Nonar: [187 159 135 138 143 146 151 138 145 128 132 137 154 142 127 122 130 132
 149 145 107 108 125 122 136 126 127 119 131 108 123 107  99 109]
Lezup: [ 84  85  99 118 105 116  98 108 133 145 152 144 145 157 148 119 103  96
 108 123 141 132 119 101 103  99  91  78 104 102 110 122 120 121]
modug: [144 133 123 108 110 102 106  96 110 108 125 148 160 163 136 118 130 147
 151 154 150 166 153 153 159 155 130 122 148 147 162 155 157 150]
muvu: [110 110 155 153 106 147 125 118 102 148  96 122 108 108 148 130 154 144
 155 162 135 130 133 159 147 153 123 150 160 157 151 163 150 166]
Fuv: [132  93 120 123 103  94  93 114 105 101 118  91  92  95 107 125 109 123
 137 117 111 127 137 137 130 142 139 158 158 171 161 177 173 177]
gite: [134 141 123 130 105 108 101  92  90  70  87  65  72  85  91  95  91  96
 102  97  59  76  64  94  96 122 119 121 140 163 161 168 204 169]
bof: [133 102 123 106 155 130 110 147 108 110 130 150 157 153 162 148 151 154
 155 125 148 150 166 135 144 118 159 153 122  96 108 163 159 147]
perm: [121  84  85  99 118 105 116  98 108 133 145 152 144 145 157 148 119 103
  96 108 123 141 132 119 101 103  99  91  78 104 102 110 122 120] : Lezup
q: [144 133 123 108 110 102 106  96 110 108 125 148 160 163 136 118 130 147
 151 154 150 166 153 153 159 155 130 122 148 147 162 155 157 150] : modug
perm: [148 144 155 108 153 106 150 118 110 133 102 154 148 150 157  96 108 155
 125 160 162 147 166 110 122 123 130 153 151 159 136 147 163 130] : modug
perm: [166 110 110 155 153 106 147 125 118 102 148  96 122 108 108 148 130 154
 144 155 162 135 130 133 159 147 153 123 150 160 157 151 163 150] : muvu
perm: [ 96 102 106 108 108 110 110 118 122 123 125 130 130 133 135 144 147 147
 148 148 150 150 151 153 153 154 155 155 157 159 159 162 163 166] : bof

Vud: [118 104 118 140]
kifiv: [ 54  66 116 151]
Ref: [129 127 136 157]
dekep: [140 117 118 104]
boda: [100 106 133  56]
Poret: [105  72 156 109]
Zez: [129 140 121 168]
Tilo: [117  66 151  54]
vuv: [128  83  72  62]
kovar: [ 83  72 129  62]
Folit: [162  87 155 102]
perm: [ 62 129  72  83] : kovar
perm: [ 54 151  66 117] : Tilo
perm: [104 118 118 140] : Vud

nipod: [114 151  24 150  24  75  98]
zitok: [ 81 145 150  70 106  26  98]
Vara: [ 25 150  24  75 211  98 114]
perm: [ 25 114  98  75 150 211  24] : Vara
q: [ 25 150  24  75 211  98 114] : Vara
q: [ 81 145 150  70 106  26  98] : zitok
perm: [114  98 211  75  24 150  25] : Vara
q: [114 151  24 150  24  75  98] : nipod

bekoz: [176 181 122 173 142  90 121 124  84  88]
Bekel: [125 129 113 179 118 140 124 154 101 134]
Pufot: [141 140  61  73 109 155 188  92  94 111]
tumek: [155  92 111 140 125 141  94 109  61  93]
gepas: [129  98 185 140 118 148 146 169 155 166]
pom: [151  90 125 127  26 111 110  92  93 129]
perm: [ 61  73  92  94 109 111 140 141 155 188] : Pufot
both pom bekoz:  : [90]
perm: [ 92  93 129 151  90 125 127  26 111 110] : pom
perm: [ 26  90  92  93 110 111 125 127 129 151] : pom
both bekoz Bekel:  : [124]
perm: [ 93  61 109  94 141 125 140 111  92 155] : tumek
both Bekel bekoz:  : [124]

losol: [174 103 163  81 177 130 173 159 139 137 152 125 120  84  40 164 132 103
 185 164 195 176 176 125 103  60 127 223 138 140  70 143  42 153 158 188
 169 163 120]
felo: [174 103 163  81 177 130 173 159 139 137 152 125 120  84  40 164 132 103
 185 164 195 176 176 125 103  60 127 223 177 140  70 143  42 153 158 188
 169  70 161]
rara: [150 147 121 129 152  72 171 178 120 158 144 111 128 104 125 212 109 149
 142 171 177 179 154 193 164  74 159 157 107 106 134 133 176 151 139  88
 109 131 105]
voku: [174 103 163  81 177 130 173 159 139 137 152 125 120  84  40 164 132 103
 185 164 195 176 176 125 103  60 127 223 177 140  70 143  42 204 126 167
 143 121  58]
q: [150 147 121 129 152  72 171 178 120 158 144 111 128 104 125 212 109 149
 142 171 177 179 154 193 164  74 159 157 107 106 134 133 176 151 139  88
 109 131 105] : rara
q: [174 103 163  81 177 130 173 159 139 137 152 125 120  84  40 164 132 103
 185 164 195 176 176 125 103  60 127 223 177 140  70 143  42 153 158 188
 169  70 161] : felo
q: [174 103 163  81 177 130 173 159 139 137 152 125 120  84  40 164 132 103
 185 164 195 176 176 125 103  60 127 223 177 140  70 143  42 204 126 167
 143 121  58] : voku

mabe: [ 89 131 168 196 172  49 198 161  89 204]
dofi: [165  50  46  99 207  73 194 115  60 211]
Sul: [177  84  53 197 166 182  49 126 204  41]
rege: [172 202 119 194 153 119 171 106 206 201]
Tibu: [166 197 182 177 204  84  54  49  41  83]
Lotig: [121 188 165  79 164 212 130 160 102 150]
mebap: [156  84  64 138 157 213 156 215  94  75]
zon: [138  94 215 156 156  64  86  75 213 158]
gaf: [ 88 119 200 136  81 215 150 119 110  49]
Tabo: [101 143 127  54  74 195 205 169 209 204]
Milav: [ 54  66  54 132 190 186 152 167 122 118]
perm: [213  64 156 157  75  84 138 215 156  94] : mebap
both Tabo mabe:  : [204]
perm: [ 41  49  54  83  84 166 177 182 197 204] : Tibu
both Tibu mebap:  : [84]
perm: [158 138  94 215 156 156  64  86  75 213] : zon

tif: [ 89 146  50 168 154 114  97 117 126 142]
Lif: [124 124 155 113 135 122 142 130 151  87]
dedo: [124 130 113  87 142  86 124 155  86 151]
perm: [122 142 130 151  87 124 124 155 113 135] : Lif
both tif Lif:  : [142]

Babo: [138 140 132 133 132]
deme: [130 128 148 149 148]
zagar: [203 133 195 134 192]
kefo: [ 58 108 212 196 192]
sut: [134 205  84  58  63]
kigag: [198 197 125 180 153]
both sut zagar:  : [134]
perm: [132 133 132 138 140] : Babo

mos: [ 97  52 181  81 104 166  68 190 171 125 152 176 131 207 177 124  99 152
 136  31 175 121 119 214 106 100 122 180 181 149 155 184 166 221 145 131
 102  31  68 117 225 150 149 104 100  93  54]
nadi: [ 71 204  74  74 154 182 189 107 224  95 212  77  79 204 207  85 164 198
 162 150 179  89 105  88 151  92  96 109 130  69 146 204  64 159  37 138
  38  91 194 216 221 154 183 136 107  50 186]
tukur: [ 74 104 107 119 214  93 220  46 146  75 158 197 111 166  59 191 200  39
 145  27  68  57  88 160  90  44 185 155  67  74 171 108 108 144  45 127
  59  27 104 223  88 179  52 117 105  36  99]
dob: [227 189  34  76 156 154 123  50 110 163  91 187 224 154 101 198 224 137
  29 168 197  50  93 189 108 107 196  27 210 212  48  29  72 164  95 160
 172 181  33 125 157 139 180 107 134 144  54]
dul: [208  72 216  75  73 155 158 136 146 147  42 135  64  28  98 209  37 181
  40 200 180  60 116 107 210 146  75 224  78 215 125 157 109 119 208 209
 200 138 188 170  99  63 153 227  52 183  39]
dis: [136  34 134 167 195  67 130  70  84 103  71 130  32  46  29 227 225 117
 210 150 107  59 171 143  58 203 130  31  46  81  51 194 168  88 195 184
 140 212  73  29  85 186 118 117 225 185 162]
visad: [ 77  64  93 161 116  98  46 168  82  35 220 160 166 164  65  28 179 209
 171 127 229 171  79 193 186 185  95  28 104 133  85  63 208 130 131 219
  85 130  32 130  77 166 146 187  76  55  56]
Fegug: [100  36 104 212 131 159 190 179  43 165  43 214  98 125  54 159 103  84
  26 219 180 196 197 156  33 214 213 109  29  82 200 118  65 229  94  83
  94 224  31 114  88  30  75 127 137  56  27]
zino: [118  79 153  64  79 148 210 144  79 149 119  31 128  78 126 185  34 161
  47 106 132  55 184 175 205 167 100  66 187 106 101  56 166 103 145 147
 123 198 109  75 213  50  82  27 200 187  82]
dib: [ 54 179  85 204 117 197 228  27  68 124  91 218 156 229 114  36  89 109
 119 136  65  92  96  82  37 134 116 159  29  49 148 130 212 171 146  30
 184 104  34 137 104  85 159  94  73 101 184]
defo: [182 176 222  40  27 221 133  62 127  58 207 108 185 193 169  60  85  64
 150  88 152  97  81 167 149 146 227  37  42 172 103 203  57  77 179 121
 111 216  53 216  87  35  90 221 131  51  29]
perm: [177  81  31 166  97 176 124 150 122 190 121 152  93 181 166 184 155 104
 119 131 104 100 149  52 214  68 106 100 207 145  68 152 180 221 149 131
 225 102 125  99  54 171  31 181 117 136 175] : mos
q: [ 54 179  85 204 117 197 228  27  68 124  91 218 156 229 114  36  89 109
 119 136  65  92  96  82  37 134 116 159  29  49 148 130 212 171 146  30
 184 104  34 137 104  85 159  94  73 101 184] : dib

neb: [125 117  90 101 143 132 184  73 109]
Tabel: [144 168 121 110  91  91  99 148 145]
Navof: [ 67  96  90 147  40 122 116 109 104]
Gurud: [ 67  96 107 147  40 103 104 124 143]
niva: [121 170  82 122 163 149 168 111 100]
bod: [145 159 103 131 170  50 152  91 118]
both bod Gurud:  : [103]
q: [ 67  96 107 147  40 103 104 124 143] : Gurud
both neb Gurud:  : [143]
perm: [ 90 184 109 125 117 132 143  73 101] : neb
both Gurud bod:  : [103]

Bobo: [ 93 148 105  89  81 122 131]
Nud: [131 155 102 126 129 133 122]
Keb: [155 126  93 152 124  94 155]
pevi: [ 93 148 105  89  81 149 131]
Sis: [153 118 101  68 114 145 148]
Zudip: [185 132  93  50 164 125 153]
mumot: [148  93 122 130  89 105  81]
perm: [131 122  81  89 105 148  93] : Bobo
both pevi Zudip:  : [93]
both Zudip Sis:  : [153]
both Keb mumot:  : [93]

Fam: [197 178 149 208 153 195 181]
kuluf: [197 178 208 208 153 196 154]
laf: [197 149 181 208 153 195 178]
Lozu: [208 148 181 178 195 153 197]
Pite: [194 153 147 201 159 196 188]
bosab: [181 170 140 175 194 191 210]
perm: [188 196 159 201 147 153 194] : Pite
both bosab Pite:  : [194]
perm: [153 154 178 196 197 208 208] : kuluf
both laf Pite:  : [153]
both Fam bosab:  : [181]

fusul: [151 114 123 185 212 130 150]
zodu: [212 155  89 143 155 114 151]
Kog: [146 211 114 148 151 113 152]
Zisoz: [114 163 140 143 150 123 135]
q: [212 155  89 143 155 114 151] : zodu
both Kog Zisoz:  : [114]
q: [151 114 123 185 212 130 150] : fusul
q: [146 211 114 148 151 113 152] : Kog
both Zisoz Kog:  : [114]
q: [114 163 140 143 150 123 135] : Zisoz

Nen: [151 160 130  98 106 149 120 119 120 124 122 134 127 139 135 123 138 138
 120 122 126 134 132 128 136 138 117 128 106 145 141 134 122]
Miger: [129 133 125 133 149 118 136 133 129 133 121 119 122 152 122 122 115 140
 145 121 125 126 127 113 125 120 125 132 119 115 125 147 122]
ked: [161 156  52 126 116 139  92  91 137  94  79 115 119  83 129 171 164 102
 111 220 129 119 157 136 108 158 125  78  98 128 152 123 106]
Ter: [126 139 133 133 145 138 136 115 137 138 113 134 139 146 119 119 115 135
 125 132 124 143 155 133 140 125 113 136 115 143 124 139 121]
zod: [143 123 106 116 139 128 131 127 115 147 134 139 126 146 125 137  99 153
 129 139 105 148 132 115 131 134 118 147 134 149  98 136 139]
Doro: [133 124 116 122 116 123 148 132 142 119 138 134 139 139 127 120 107 138
 110 132 135 137 118 135 133 134 125 126 128 140 122 136 115]
Sapu: [126 139 133 133 145 138 136 115 137 138 113 134 139 146 119 119 115 135
 125 132 124 143 155 133 140 190  81 175  79  86  96  99 116]
Zavu: [135 136 119 134 127 120 145 124 106 141 151 160 138 132 122 122 128 138
 120 134 138 130 139 128 120  98 122 124 117 123 106 149 135]
tugi: [161 156  52 126 116 139  92  91 137  94  80 115 119  83 129 171 164 102
 111 220 129 119 157 136 108 158 125  78  98 128 152 123 106]
perm: [135 149 106 123 117 124 122  98 120 128 139 130 138 134 120 138 128 122
 122 132 138 160 151 141 106 124 145 120 127 134 119 136 135] : Zavu
q: [161 156  52 126 116 139  92  91 137  94  80 115 119  83 129 171 164 102
 111 220 129 119 157 136 108 158 125  78  98 128 152 123 106] : tugi

Befi: [202 107  75 153]
togez: [176 111 125  59]
gepa: [128 117 133 106]
Kanoz: [107 122 125 152]
tigol: [129 153 138 122]
lov: [106 107 116 124]
ziba: [106 107 132 126]
both ziba gepa:  : [106]
both Kanoz togez:  : [125]

rifa: [144  97  90 153 129 110 135 165  85 112]
nupub: [151 111 133 129 133 121 133 130 140 142]
budu: [144 142 135 126 137 134 136 131  96 102]
zek: [133 130 141 111 129 151 133 143 121 133]
ler: [137 105 137 144 156 147 122 139  52 140]
lokuf: [ 93 165 155 177 141 112 124 147 162 144]
gen: [111 130 121 141 142 133 151 133 129 133]
Poni: [143 118 141  93 131 166 132 129  99 119]
perm: [ 97 110 112  90  85 144 153 135 129 165] : rifa
both lokuf budu:  : [144]
perm: [121 133 133 141 111 151 130 129 133 143] : zek
perm: [133 129 133 151 133 142 141 121 130 111] : gen
both rifa Poni:  : [129]

Gotav: [ 98 120 136  91 157  90 130  77 113 123 145 123 132 118]
pufu: [147 146 129 123 149 140 115 100 145 102 181 147 156 118]
Sume: [144 155 118 147 137 144 149 149 102 141  90 117  87  99]
puf: [146 147 115 129 102 147 145 149 118 181 100 123 139 156]
tabe: [138 155 114 105 111 138 152 118  99 194  94 147 139 154]
sasu: [112 135 124  62 127 107 149  78 102 191 125 116 161 159]
darim: [ 91 113 137  42 141  83 130  59 117 157 149 123 166 160]
Vus: [118 139 127 137 154 113 142 110 102 129 115 119  98  99]
perm: [100 102 115 118 123 129 139 145 146 147 147 149 156 181] : puf
both sasu darim:  : [149]
perm: [160 166 123 149 157 117  59 130  83 141  42 137 113  91] : darim

pipo: [119  51 109 133  26 192 110 210]
betad: [136 124 150 114 170 142 140 138]
tepa: [192  52 211 109  26 119 110 133]
pegim: [182 114  75 155 111 141 206  25]
Dok: [135 124 150 114 170 142 140 138]
gan: [173 179 118 110 198 157  49 142]
kiko: [ 63 155 199 169 126 101 143 129]
fivi: [192 119  52 133 110 109 210  26]
zof: [135 124 130 114 170 142 140 138]
Ful: [138 142 141 124 150 135 170 114]
Sisev: [146 127 135 172  93 159 136 103]
perm: [114 170 142 140 138 135 124 130] : zof
perm: [ 26  52 210 110 192 119 109 133] : fivi
perm: [ 26 210 109 110 133  52 119 192] : fivi
perm: [ 52 210 110  26 192 109 119 133] : fivi
perm: [140 170 142 114 124 150 135 138] : Dok

Viron: [142 135 114  96  94 121 166 103 120]
vof: [126 131 167 134 131 119 117 137 106]
fode: [131 153 126 127 108 132 184  95 104]
vasu: [112 150 108 105 119 121  43 140 141]
femo: [151 119 121 152 127 109 147 156 149]
lovi: [106 167 131 118 117 131 126 134 137]
Kis: [112  87 133 122  75 136 168 153 120]
both fode Kis:  : [153]
both Kis Viron:  : [120]
both femo vof:  : [119]
both vof vasu:  : [119]
perm: [137 134 126 131 117 118 131 167 106] : lovi

